How the nodes are linked:
* | θ η φ δ
HB | SQ CD QN PM
LF | HB HF ZC SB
SB | PM ZC RQ BQ
TP | DP LL TZ DG
FR | JD ZN HD SR
QM | QH HC MQ FT
SL | MG DR CF QR
PF | JF DG RF TN
PG | HM DZ BC FQ
HG | JB CG CL PH
MM | LP JH GG ZP
SR | PP HD LZ PB
BZ | LL MR PZ PJ
BB | . HH . .
DR | TG ZM SL CF
FQ | HP BC CR FP
JZ | CG LH QS BR
BR | CL QS MC SG
SQ | ZM QP CN HL
FT | MP MQ ZL FB
PZ | TP BZ PJ LS
QQ | BR GH RT SC
GB | PG PH GZ RH
RD | NS ZR GJ RP
DG | MN TZ PF RF
FC | PB CT ZN FR
RM | DH TJ MR BZ
CQ | LH GN LP GH
GR | QR CZ TL ZM
JH | CQ QZ MM GG
CZ | CF HL GR TL
CC | . QT HH BB
ZR | DT RN RD GJ
FF | PN FJ QB NJ
QC | JN TH RJ QJ
LH | BT SC JZ QS
DH | PF LS NM LL
RN | HQ FD ZR RD
NS | . DT QT CC
LL | TN NM TP TZ
CT | LZ LG FC ZN
FH | RQ QH MP HF
HH | . CC BB .
MG | ZP TG HZ QZ
LZ | JM SR PB DN
CF | HZ SL QR MT
DD | ZC FB QH FH
PM | HL QN JC MJ
BC | LQ PG FQ CR
LS | DG PJ DH NM
MS | RJ DP MN JF
LD | BZ JD PP JM
PP | PZ LD JM TJ
TZ | MS TP DG PF
QZ | GN HZ JH MM
PJ | TZ PZ LS DH
FP | FJ CR NB HM
QT | . NS CC HH
JF | BF MN RR TH
CL | ML HG PH GB
DP | QC TN MS MN
MB | MQ GM SF BP
QH | SB DD FH MP
HM | QB NB LQ HP
RZ | RT ZP GN CQ
MC | PH BR SG BT
NT | HH RP HQ DT
HQ | BB NT DT NS
BL | CH HP FJ FF
BT | GZ SG CG HG
GH | QS LP QQ RT
TH | BN RR QC RJ
QS | HG JZ BR MC
FJ | CP BL FF QB
GM | QM JN MB SF
DT | . HQ NS QT
BP | ZL SF MD HC
NJ | RN QB RL CH
BQ | MJ RQ CD HB
JM | PJ PP TJ RM
PB | TJ LZ DN JD
DZ | NB ML PG BC
LP | JZ CQ GH QQ
MJ | GR JC QP SQ
HZ | RZ MG QZ JH
QR | QZ CF MT QF
CD | QP BQ HB QN
LG | SR RC CT FC
RR | HR JF TH QC
MD | FB BP HC QM
NM | RF DH LL TP
JN | HC BN GM MB
SG | GB MC BT CG
SC | SG RT LH JZ
ZP | QQ GG RZ GN
HL | SL CN CZ GR
BF | SF QJ HR BN
QP | TL MJ SQ CN
BN | MD HR JN GM
CH | RD RL CP PN
RJ | GM QC QJ BF
HD | LD FR SR LZ
ZL | HF FT FB DD
QB | FD FF NJ RL
MT | JH QR QF TG
CP | GJ CH PN FD
GJ | QT RD RP NT
RT | MC QQ SC LH
GN | SC RZ CQ LP
TJ | LS JM RM MR
SF | FT MB BP MD
MQ | FH QM FT ZL
LQ | NJ HM HP BL
PH | DZ CL GB GZ
RH | FQ GZ JB ML
JC | CZ PM MJ QP
ZM | QF TL DR SL
RC | HD . LG CT
FD | NT PN RN ZR
JB | CR RH ML DZ
TL | MT GR ZM DR
HP | RL LQ BL FJ
RP | CC GJ NT HQ
RF | RR PF TN DP
ML | FP JB DZ PG
JD | MR DN LD PP
CN | DR SQ HL CZ
HR | BP BF BN JN
MN | QJ MS JF RR
QJ | MB RJ BF HR
QF | MM MT TG MG
CG | RH BT HG CL
QN | CN HB PM JC
HC | DD MD QM MQ
CR | BL FQ FP NB
ZN | DN FC FR HD
RL | ZR NJ CH CP
MR | NM RM BZ PZ
NB | FF FP HM LQ
PN | RP CP FD RN
GG | GH MM ZP RZ
TN | TH RF DP MS
HF | CD MP LF ZC
TG | GG QF MG HZ
RQ | JC SB BQ CD
ZC | QN LF SB RQ
FB | LF ZL DD QH
GZ | BC GB RH JB
MP | BQ FH HF LF
DN | RM PB JD LD

In the rows, 67 means zero.

The rows follow the links: the fewer symbols apart two nodes are, the more alike their rows tend to be.

Each row is also shifted at random along 4 hidden directions that mean nothing.

Some nodes, each with a row of numbers:
QM [78, 65, 61, 66, 73, 69, 57, 59, 61, 72, 66, 74, 58, 56, 71, 61, 75, 72, 70, 58, 63, 65, 63, 74, 61, 71, 55, 77, 62, 69, 86, 73, 80, 56, 77, 64, 65, 63, 70, 62, 71, 59, 64, 72, 77, 69, 81, 71, 67, 74, 59, 76, 65, 68]
DZ [71, 70, 73, 59, 60, 58, 73, 86, 69, 61, 68, 64, 59, 83, 67, 71, 74, 59, 63, 77, 60, 74, 66, 60, 79, 68, 75, 65, 61, 64, 64, 61, 61, 72, 70, 76, 64, 70, 52, 78, 70, 79, 63, 77, 68, 72, 66, 75, 81, 57, 74, 59, 71, 65]
MD [69, 71, 62, 65, 71, 59, 55, 68, 58, 77, 63, 72, 56, 58, 66, 75, 74, 72, 72, 62, 61, 72, 64, 69, 59, 72, 62, 74, 65, 66, 74, 72, 80, 53, 62, 67, 63, 68, 70, 61, 74, 62, 68, 70, 75, 70, 72, 68, 68, 73, 62, 72, 66, 77]
PZ [91, 81, 78, 77, 60, 60, 67, 65, 59, 68, 58, 60, 69, 68, 62, 73, 58, 59, 72, 64, 62, 80, 75, 62, 60, 56, 83, 58, 78, 67, 45, 67, 67, 65, 50, 71, 66, 82, 74, 57, 62, 61, 79, 53, 63, 55, 53, 52, 56, 64, 60, 56, 66, 78]
SB [80, 58, 78, 61, 79, 74, 66, 54, 70, 68, 68, 73, 69, 58, 65, 70, 70, 81, 70, 64, 71, 65, 73, 68, 59, 76, 59, 71, 67, 66, 71, 70, 74, 58, 60, 61, 60, 71, 75, 64, 80, 62, 72, 73, 68, 68, 63, 69, 59, 76, 63, 79, 67, 69]
DD [100, 69, 49, 69, 68, 60, 50, 76, 62, 87, 66, 75, 61, 56, 67, 80, 67, 79, 74, 62, 68, 63, 59, 69, 58, 77, 62, 76, 71, 67, 78, 73, 81, 56, 65, 63, 72, 57, 77, 65, 66, 60, 62, 68, 74, 73, 80, 67, 70, 77, 66, 74, 66, 78]
MR [50, 77, 65, 82, 61, 69, 68, 58, 60, 67, 61, 62, 72, 65, 68, 60, 60, 57, 69, 60, 66, 72, 70, 71, 63, 53, 74, 61, 74, 71, 58, 70, 67, 70, 66, 69, 72, 73, 73, 56, 57, 61, 74, 51, 64, 56, 63, 55, 57, 66, 59, 59, 64, 70]
NM [46, 74, 71, 74, 62, 68, 67, 58, 57, 62, 60, 63, 66, 65, 70, 54, 68, 53, 68, 59, 59, 74, 69, 72, 64, 52, 70, 67, 67, 72, 67, 68, 67, 67, 73, 71, 67, 74, 67, 56, 62, 60, 71, 60, 69, 57, 69, 61, 61, 64, 56, 60, 65, 67]
ZM [56, 54, 85, 55, 77, 78, 73, 61, 77, 61, 71, 70, 85, 65, 64, 72, 66, 79, 70, 71, 74, 60, 76, 63, 64, 71, 64, 69, 68, 64, 65, 64, 63, 72, 62, 61, 62, 69, 73, 65, 78, 66, 71, 78, 65, 68, 60, 71, 62, 75, 70, 75, 69, 63]
ZR [87, 73, 70, 75, 78, 71, 77, 50, 73, 67, 74, 66, 48, 73, 66, 66, 69, 73, 58, 72, 78, 77, 72, 73, 72, 83, 66, 53, 64, 67, 52, 72, 72, 52, 48, 69, 62, 81, 64, 81, 78, 81, 79, 54, 57, 71, 46, 63, 58, 57, 70, 73, 70, 70]
FR [65, 61, 84, 63, 63, 74, 68, 62, 64, 54, 61, 65, 84, 64, 69, 55, 65, 59, 71, 61, 59, 63, 72, 67, 63, 50, 69, 74, 69, 70, 75, 62, 60, 80, 85, 66, 67, 68, 69, 55, 65, 54, 66, 75, 71, 57, 74, 67, 65, 72, 58, 64, 65, 59]
GR [50, 52, 91, 53, 81, 79, 75, 56, 77, 57, 72, 70, 84, 64, 63, 70, 69, 79, 70, 71, 73, 62, 79, 64, 63, 72, 61, 69, 66, 65, 65, 63, 63, 70, 60, 61, 58, 73, 71, 65, 83, 65, 74, 80, 65, 67, 56, 72, 60, 75, 67, 78, 69, 62]
JC [59, 59, 65, 57, 73, 67, 60, 75, 71, 76, 69, 75, 78, 60, 64, 82, 69, 82, 75, 69, 70, 58, 66, 63, 61, 75, 61, 76, 69, 64, 74, 67, 71, 67, 62, 61, 67, 60, 74, 65, 73, 63, 63, 79, 72, 74, 72, 73, 71, 80, 72, 77, 69, 71]
HP [72, 76, 62, 73, 67, 64, 73, 68, 69, 67, 72, 65, 50, 77, 68, 66, 71, 64, 60, 73, 70, 75, 65, 69, 77, 76, 70, 59, 63, 67, 60, 69, 69, 61, 62, 74, 67, 72, 58, 80, 69, 82, 69, 60, 63, 72, 60, 67, 71, 55, 73, 65, 69, 68]
BP [68, 69, 65, 69, 73, 66, 59, 56, 59, 73, 64, 71, 55, 58, 68, 65, 73, 70, 69, 60, 63, 72, 66, 73, 59, 71, 60, 72, 63, 68, 74, 73, 80, 53, 64, 67, 62, 71, 71, 61, 73, 62, 71, 66, 73, 68, 70, 67, 63, 70, 59, 74, 66, 73]
HF [34, 54, 82, 54, 83, 77, 67, 49, 68, 60, 70, 74, 68, 57, 69, 59, 80, 75, 68, 62, 66, 63, 71, 73, 61, 71, 50, 78, 57, 67, 84, 69, 73, 59, 73, 64, 56, 71, 67, 61, 84, 61, 69, 82, 74, 69, 70, 77, 63, 75, 60, 82, 67, 62]
JM [63, 70, 68, 74, 58, 72, 66, 63, 61, 62, 61, 64, 77, 64, 70, 54, 63, 55, 69, 59, 61, 66, 67, 71, 65, 50, 71, 70, 72, 72, 73, 67, 63, 76, 84, 67, 73, 66, 70, 56, 56, 56, 66, 63, 70, 57, 76, 62, 65, 69, 58, 61, 64, 63]
DG [62, 76, 76, 72, 62, 62, 66, 62, 56, 63, 59, 63, 62, 67, 67, 62, 68, 56, 69, 61, 57, 78, 71, 68, 63, 55, 73, 65, 68, 69, 62, 67, 70, 63, 66, 73, 63, 78, 66, 57, 67, 62, 73, 62, 70, 58, 64, 61, 62, 63, 56, 61, 66, 71]
QT [86, 64, 67, 61, 75, 68, 69, 66, 73, 67, 75, 71, 55, 71, 68, 69, 75, 75, 62, 73, 70, 67, 65, 69, 72, 83, 61, 67, 60, 65, 72, 68, 71, 60, 65, 68, 63, 67, 62, 80, 77, 76, 65, 74, 68, 77, 66, 76, 73, 64, 72, 76, 69, 66]
SG [76, 69, 58, 84, 64, 80, 79, 60, 77, 62, 73, 63, 72, 76, 72, 52, 57, 60, 59, 69, 80, 62, 67, 75, 78, 64, 72, 58, 72, 74, 62, 69, 58, 79, 77, 66, 79, 64, 68, 77, 52, 74, 67, 50, 56, 64, 64, 60, 64, 61, 73, 62, 67, 58]
GN [70, 66, 69, 70, 66, 71, 75, 73, 78, 68, 71, 65, 86, 73, 64, 75, 56, 72, 68, 76, 79, 63, 72, 61, 71, 68, 75, 59, 77, 67, 51, 64, 57, 79, 58, 64, 74, 67, 72, 72, 61, 72, 70, 61, 57, 66, 57, 61, 64, 68, 77, 64, 69, 68]
TG [101, 62, 61, 67, 64, 69, 65, 82, 76, 76, 71, 71, 87, 67, 66, 81, 55, 79, 73, 73, 77, 55, 67, 61, 66, 72, 72, 69, 79, 66, 64, 65, 62, 79, 66, 60, 78, 55, 78, 71, 59, 64, 63, 69, 64, 71, 71, 66, 70, 77, 76, 67, 68, 69]
FT [58, 70, 63, 70, 77, 68, 61, 54, 62, 76, 67, 71, 59, 57, 67, 71, 71, 76, 70, 61, 70, 70, 68, 73, 58, 74, 59, 68, 66, 67, 68, 74, 80, 51, 54, 64, 63, 72, 75, 62, 75, 64, 74, 61, 69, 69, 63, 64, 58, 72, 62, 76, 67, 77]
FP [78, 72, 77, 61, 65, 58, 74, 79, 68, 61, 69, 63, 52, 83, 65, 73, 74, 62, 62, 77, 61, 79, 68, 61, 77, 72, 75, 61, 61, 64, 58, 62, 64, 65, 61, 77, 60, 76, 53, 79, 75, 82, 69, 74, 66, 72, 59, 73, 76, 55, 73, 62, 71, 68]
FC [50, 72, 61, 74, 60, 64, 62, 74, 63, 74, 61, 65, 83, 63, 65, 73, 57, 64, 75, 64, 68, 65, 68, 64, 61, 55, 75, 67, 78, 69, 61, 67, 64, 76, 65, 65, 76, 64, 77, 55, 55, 58, 68, 61, 67, 61, 70, 59, 63, 73, 66, 60, 65, 74]
QZ [75, 60, 82, 63, 71, 75, 76, 67, 79, 63, 71, 66, 87, 70, 63, 75, 59, 76, 70, 74, 77, 62, 77, 60, 68, 69, 72, 61, 74, 65, 53, 63, 57, 77, 56, 63, 68, 70, 73, 69, 70, 69, 73, 69, 59, 66, 54, 64, 61, 71, 74, 68, 69, 65]
RD [63, 70, 65, 60, 72, 57, 68, 77, 69, 73, 72, 69, 50, 74, 64, 82, 76, 73, 65, 77, 67, 75, 65, 63, 73, 82, 66, 64, 60, 62, 63, 67, 72, 57, 54, 73, 61, 71, 58, 79, 79, 81, 68, 74, 68, 79, 61, 74, 75, 61, 76, 71, 71, 73]
DN [86, 66, 82, 61, 56, 63, 64, 77, 61, 60, 58, 64, 80, 67, 67, 66, 65, 57, 74, 63, 54, 67, 69, 61, 63, 51, 76, 74, 71, 67, 71, 61, 62, 79, 81, 68, 67, 68, 68, 56, 63, 54, 65, 78, 74, 58, 77, 68, 71, 71, 60, 58, 66, 64]
ZL [62, 65, 59, 62, 72, 63, 55, 69, 61, 77, 66, 75, 61, 56, 68, 71, 75, 74, 72, 61, 62, 64, 62, 70, 60, 73, 57, 79, 63, 67, 83, 71, 79, 57, 71, 65, 65, 61, 71, 62, 73, 61, 62, 76, 77, 73, 80, 73, 71, 76, 64, 76, 66, 72]
MN [104, 69, 84, 70, 66, 73, 68, 46, 58, 53, 60, 64, 55, 63, 71, 46, 72, 55, 65, 56, 55, 75, 71, 74, 63, 57, 66, 70, 62, 72, 76, 68, 71, 60, 83, 70, 60, 78, 65, 59, 71, 55, 72, 67, 72, 56, 70, 65, 61, 63, 49, 67, 64, 61]
CP [57, 71, 44, 73, 68, 65, 65, 73, 68, 75, 74, 71, 50, 70, 73, 62, 75, 67, 60, 69, 71, 66, 56, 76, 77, 77, 60, 69, 60, 69, 81, 73, 73, 63, 77, 70, 72, 57, 59, 81, 64, 79, 58, 65, 69, 78, 79, 74, 78, 61, 74, 71, 68, 65]
CH [53, 65, 62, 65, 72, 70, 72, 63, 70, 62, 74, 69, 50, 73, 73, 54, 80, 64, 59, 69, 66, 68, 62, 75, 78, 75, 58, 69, 54, 69, 82, 69, 69, 63, 80, 72, 64, 65, 55, 78, 73, 79, 62, 73, 70, 75, 73, 78, 76, 60, 70, 73, 69, 58]
TL [82, 56, 64, 67, 73, 80, 66, 63, 77, 70, 72, 73, 85, 61, 69, 67, 60, 80, 69, 67, 79, 53, 68, 69, 64, 72, 62, 72, 73, 68, 74, 68, 65, 74, 72, 57, 74, 57, 78, 68, 64, 62, 64, 69, 65, 69, 72, 68, 64, 78, 72, 76, 67, 63]
RT [12, 67, 64, 70, 65, 70, 77, 76, 76, 67, 72, 64, 83, 76, 66, 72, 63, 66, 67, 76, 76, 64, 69, 64, 76, 64, 73, 61, 71, 67, 57, 65, 56, 81, 61, 68, 73, 65, 66, 71, 62, 77, 67, 64, 60, 69, 61, 66, 68, 65, 79, 62, 70, 65]
FB [76, 67, 63, 66, 75, 66, 58, 62, 63, 77, 67, 73, 61, 56, 66, 73, 71, 77, 71, 63, 67, 67, 67, 70, 58, 75, 60, 73, 67, 66, 72, 72, 79, 54, 60, 64, 64, 67, 74, 63, 74, 62, 70, 68, 72, 69, 69, 68, 64, 74, 63, 76, 67, 76]
ML [54, 76, 66, 72, 64, 61, 77, 74, 70, 66, 70, 61, 59, 82, 66, 71, 67, 61, 62, 76, 70, 77, 69, 65, 78, 69, 76, 55, 66, 66, 51, 66, 62, 69, 56, 75, 67, 75, 58, 77, 67, 83, 72, 59, 60, 69, 55, 65, 70, 54, 75, 59, 70, 68]
RC [88, 67, 82, 66, 62, 68, 67, 68, 66, 64, 61, 64, 84, 64, 64, 71, 58, 66, 74, 64, 64, 68, 75, 61, 59, 56, 77, 67, 77, 67, 58, 64, 63, 74, 63, 65, 68, 72, 76, 56, 64, 55, 73, 67, 66, 57, 63, 60, 60, 73, 62, 62, 66, 70]
PN [62, 73, 64, 74, 76, 69, 75, 55, 72, 68, 74, 66, 48, 73, 67, 66, 72, 70, 59, 73, 75, 76, 69, 72, 74, 81, 65, 56, 62, 67, 57, 72, 72, 55, 52, 72, 62, 77, 61, 80, 75, 83, 75, 56, 61, 73, 52, 65, 63, 57, 71, 72, 69, 70]
RJ [92, 75, 60, 72, 63, 60, 56, 66, 54, 73, 60, 68, 53, 60, 69, 63, 71, 62, 68, 58, 57, 72, 62, 72, 62, 64, 66, 73, 66, 70, 78, 72, 77, 57, 75, 70, 68, 67, 68, 61, 64, 59, 65, 65, 75, 64, 79, 65, 69, 68, 58, 66, 64, 73]
BN [89, 64, 98, 48, 71, 59, 63, 65, 57, 55, 59, 68, 53, 64, 64, 68, 82, 64, 71, 63, 46, 79, 73, 62, 60, 66, 65, 75, 56, 63, 74, 62, 74, 56, 68, 73, 47, 82, 58, 59, 88, 60, 72, 90, 80, 64, 67, 77, 70, 67, 53, 70, 68, 69]
FQ [31, 72, 49, 70, 61, 61, 69, 83, 67, 69, 71, 66, 57, 77, 72, 62, 74, 59, 61, 72, 65, 68, 57, 71, 81, 68, 67, 68, 60, 69, 77, 68, 65, 73, 80, 74, 73, 59, 54, 78, 61, 81, 57, 69, 70, 75, 79, 76, 82, 58, 76, 63, 69, 63]
HD [62, 67, 76, 67, 61, 68, 66, 70, 63, 64, 60, 64, 83, 65, 67, 65, 62, 61, 74, 62, 61, 66, 71, 64, 63, 52, 73, 71, 74, 69, 67, 65, 62, 77, 73, 66, 70, 68, 72, 55, 61, 56, 68, 68, 69, 58, 71, 63, 64, 72, 61, 61, 65, 67]
PH [79, 72, 53, 75, 56, 65, 71, 83, 71, 68, 70, 64, 66, 79, 71, 65, 63, 59, 62, 73, 70, 65, 61, 67, 79, 65, 74, 64, 69, 70, 68, 66, 60, 79, 79, 71, 78, 59, 61, 78, 54, 76, 59, 63, 65, 70, 75, 68, 78, 60, 76, 59, 68, 62]
NT [60, 67, 54, 69, 74, 68, 68, 66, 71, 72, 75, 71, 53, 69, 70, 66, 75, 73, 61, 70, 74, 67, 62, 74, 74, 81, 58, 67, 60, 68, 75, 71, 73, 59, 68, 68, 68, 63, 62, 79, 71, 79, 64, 66, 67, 78, 70, 73, 72, 64, 74, 75, 69, 66]
FH [52, 63, 73, 62, 80, 72, 64, 52, 66, 70, 69, 73, 64, 57, 66, 69, 73, 78, 69, 63, 69, 68, 71, 71, 59, 74, 57, 71, 63, 67, 71, 71, 76, 54, 58, 63, 59, 73, 72, 62, 80, 63, 73, 71, 70, 68, 63, 69, 60, 73, 62, 79, 67, 71]
CT [73, 68, 65, 75, 61, 72, 64, 66, 64, 68, 62, 66, 85, 61, 68, 64, 57, 63, 73, 61, 67, 62, 68, 68, 60, 54, 72, 70, 77, 71, 67, 68, 64, 77, 74, 62, 76, 63, 78, 56, 55, 55, 67, 60, 67, 58, 72, 59, 62, 74, 63, 62, 64, 68]
HQ [64, 66, 55, 64, 72, 64, 66, 74, 71, 73, 74, 72, 53, 71, 69, 71, 76, 73, 63, 72, 70, 66, 61, 70, 74, 82, 60, 70, 60, 66, 77, 69, 73, 61, 68, 69, 66, 61, 60, 80, 73, 78, 62, 74, 70, 79, 73, 77, 77, 65, 75, 74, 69, 67]
RZ [88, 55, 81, 61, 66, 80, 77, 68, 79, 55, 71, 66, 86, 72, 69, 60, 61, 68, 66, 72, 72, 56, 71, 64, 72, 64, 69, 69, 70, 68, 70, 61, 54, 84, 81, 63, 71, 63, 68, 71, 65, 66, 64, 76, 63, 65, 68, 71, 69, 70, 72, 68, 68, 54]
GH [63, 68, 75, 67, 64, 66, 76, 78, 76, 67, 69, 63, 83, 77, 62, 81, 58, 70, 69, 78, 75, 67, 74, 58, 72, 67, 79, 58, 76, 64, 46, 62, 56, 79, 52, 67, 70, 70, 69, 72, 65, 75, 72, 65, 58, 67, 53, 63, 67, 66, 78, 61, 71, 70]
DR [80, 52, 82, 52, 73, 74, 69, 70, 77, 62, 70, 72, 86, 65, 66, 72, 67, 78, 71, 70, 70, 56, 71, 61, 65, 70, 63, 76, 68, 64, 74, 62, 62, 76, 73, 61, 65, 62, 72, 67, 74, 62, 64, 85, 69, 70, 70, 75, 69, 78, 70, 73, 69, 61]
GM [73, 75, 73, 64, 71, 55, 59, 66, 56, 74, 61, 68, 53, 62, 63, 78, 74, 70, 72, 64, 59, 79, 69, 65, 59, 71, 68, 67, 65, 64, 62, 69, 79, 50, 51, 71, 58, 78, 67, 60, 78, 64, 74, 69, 73, 67, 62, 66, 64, 68, 60, 69, 68, 81]

Start, symbols taken left to right, then the node you end at.
Answer with the node's name.
[88, 58, 73, 68, 65, 80, 76, 67, 79, 58, 72, 66, 85, 72, 70, 59, 59, 67, 65, 71, 75, 57, 70, 67, 73, 65, 70, 67, 72, 69, 69, 63, 55, 85, 81, 63, 74, 61, 70, 72, 60, 67, 63, 69, 62, 65, 69, 68, 68, 69, 73, 66, 68, 55]
φ δ θ -> BR
[50, 70, 58, 69, 71, 64, 57, 61, 57, 75, 65, 71, 56, 57, 69, 65, 75, 69, 70, 59, 62, 70, 63, 75, 60, 69, 59, 74, 62, 69, 79, 74, 80, 54, 69, 67, 65, 67, 69, 60, 71, 62, 67, 67, 76, 69, 75, 69, 66, 71, 60, 74, 66, 73]
φ φ -> MD
[35, 64, 54, 67, 76, 70, 58, 60, 64, 77, 69, 75, 65, 54, 70, 66, 73, 76, 70, 60, 69, 62, 63, 75, 61, 72, 52, 76, 64, 69, 83, 75, 79, 58, 69, 62, 67, 60, 73, 62, 71, 62, 64, 69, 74, 72, 77, 71, 66, 76, 64, 79, 66, 70]
θ η φ φ -> RQ
[27, 74, 61, 71, 59, 63, 61, 70, 55, 66, 60, 65, 65, 64, 71, 57, 72, 52, 70, 59, 55, 71, 63, 71, 66, 51, 67, 74, 65, 71, 78, 68, 69, 70, 82, 72, 69, 66, 64, 55, 60, 60, 63, 68, 76, 62, 81, 68, 71, 66, 59, 61, 64, 67]
δ η -> TZ
[45, 64, 60, 72, 62, 78, 77, 67, 74, 56, 73, 64, 69, 77, 76, 46, 69, 55, 59, 69, 70, 61, 63, 75, 81, 61, 65, 67, 62, 73, 80, 66, 57, 82, 93, 69, 75, 59, 58, 76, 58, 75, 58, 67, 65, 68, 78, 73, 76, 60, 71, 63, 67, 50]
θ η η η -> GZ
[83, 75, 55, 69, 70, 55, 52, 74, 58, 87, 64, 72, 57, 58, 64, 86, 68, 78, 74, 64, 66, 71, 63, 66, 57, 77, 66, 71, 71, 65, 66, 73, 82, 52, 50, 66, 67, 66, 75, 63, 71, 63, 69, 65, 73, 72, 69, 64, 67, 74, 66, 71, 67, 85]
η δ φ -> ZL
[50, 77, 58, 70, 67, 55, 56, 69, 54, 79, 62, 69, 53, 61, 66, 75, 73, 66, 71, 61, 60, 76, 64, 69, 61, 67, 66, 70, 65, 67, 69, 72, 79, 53, 59, 71, 64, 71, 68, 60, 69, 64, 70, 64, 75, 68, 70, 65, 67, 68, 61, 67, 66, 79]
δ δ δ -> BP
[83, 61, 82, 65, 63, 78, 81, 64, 76, 48, 71, 62, 72, 79, 71, 51, 67, 57, 59, 72, 67, 65, 71, 68, 79, 62, 72, 65, 64, 69, 69, 61, 54, 82, 86, 70, 68, 69, 58, 76, 65, 72, 65, 72, 63, 64, 67, 72, 71, 59, 69, 63, 69, 50]
θ φ -> RH
[67, 74, 71, 72, 73, 66, 64, 49, 58, 70, 63, 67, 53, 59, 65, 65, 71, 67, 68, 60, 64, 78, 71, 73, 59, 69, 64, 64, 65, 68, 62, 73, 79, 49, 54, 69, 60, 80, 71, 60, 75, 64, 78, 58, 68, 63, 58, 60, 56, 66, 57, 71, 66, 76]
θ θ θ -> ZC
[66, 69, 60, 65, 68, 61, 54, 67, 57, 74, 63, 73, 55, 59, 70, 65, 76, 67, 70, 59, 58, 69, 61, 73, 61, 68, 59, 78, 61, 68, 85, 71, 79, 57, 76, 68, 64, 63, 67, 61, 71, 60, 63, 74, 79, 70, 82, 72, 72, 72, 59, 72, 66, 71]
δ φ -> MD
[80, 73, 80, 71, 63, 67, 68, 55, 57, 58, 59, 63, 60, 66, 69, 55, 69, 55, 67, 59, 56, 77, 70, 71, 63, 55, 71, 66, 66, 70, 67, 68, 70, 63, 73, 72, 62, 79, 66, 58, 68, 59, 73, 64, 70, 56, 66, 63, 61, 63, 53, 62, 65, 67]
φ φ η -> RF
[61, 62, 77, 66, 73, 75, 75, 65, 78, 66, 72, 67, 87, 69, 63, 77, 58, 78, 71, 74, 80, 63, 76, 61, 66, 70, 72, 60, 75, 65, 51, 65, 59, 74, 51, 62, 69, 71, 76, 68, 70, 69, 74, 64, 58, 66, 52, 62, 59, 72, 75, 69, 69, 68]
δ η -> HZ
[66, 72, 72, 60, 61, 56, 58, 75, 53, 66, 59, 67, 57, 65, 68, 66, 78, 57, 72, 61, 49, 76, 64, 66, 63, 59, 68, 76, 61, 67, 78, 66, 73, 62, 76, 74, 61, 70, 61, 58, 71, 60, 64, 78, 79, 64, 79, 72, 74, 66, 57, 63, 66, 70]
δ δ η -> QC
[69, 67, 47, 71, 73, 65, 54, 68, 64, 86, 68, 75, 65, 54, 67, 77, 67, 81, 72, 63, 72, 62, 61, 71, 59, 76, 59, 74, 71, 67, 76, 75, 80, 57, 61, 61, 72, 57, 78, 64, 66, 62, 65, 64, 72, 73, 76, 66, 67, 78, 68, 76, 66, 77]
η φ φ φ -> LF
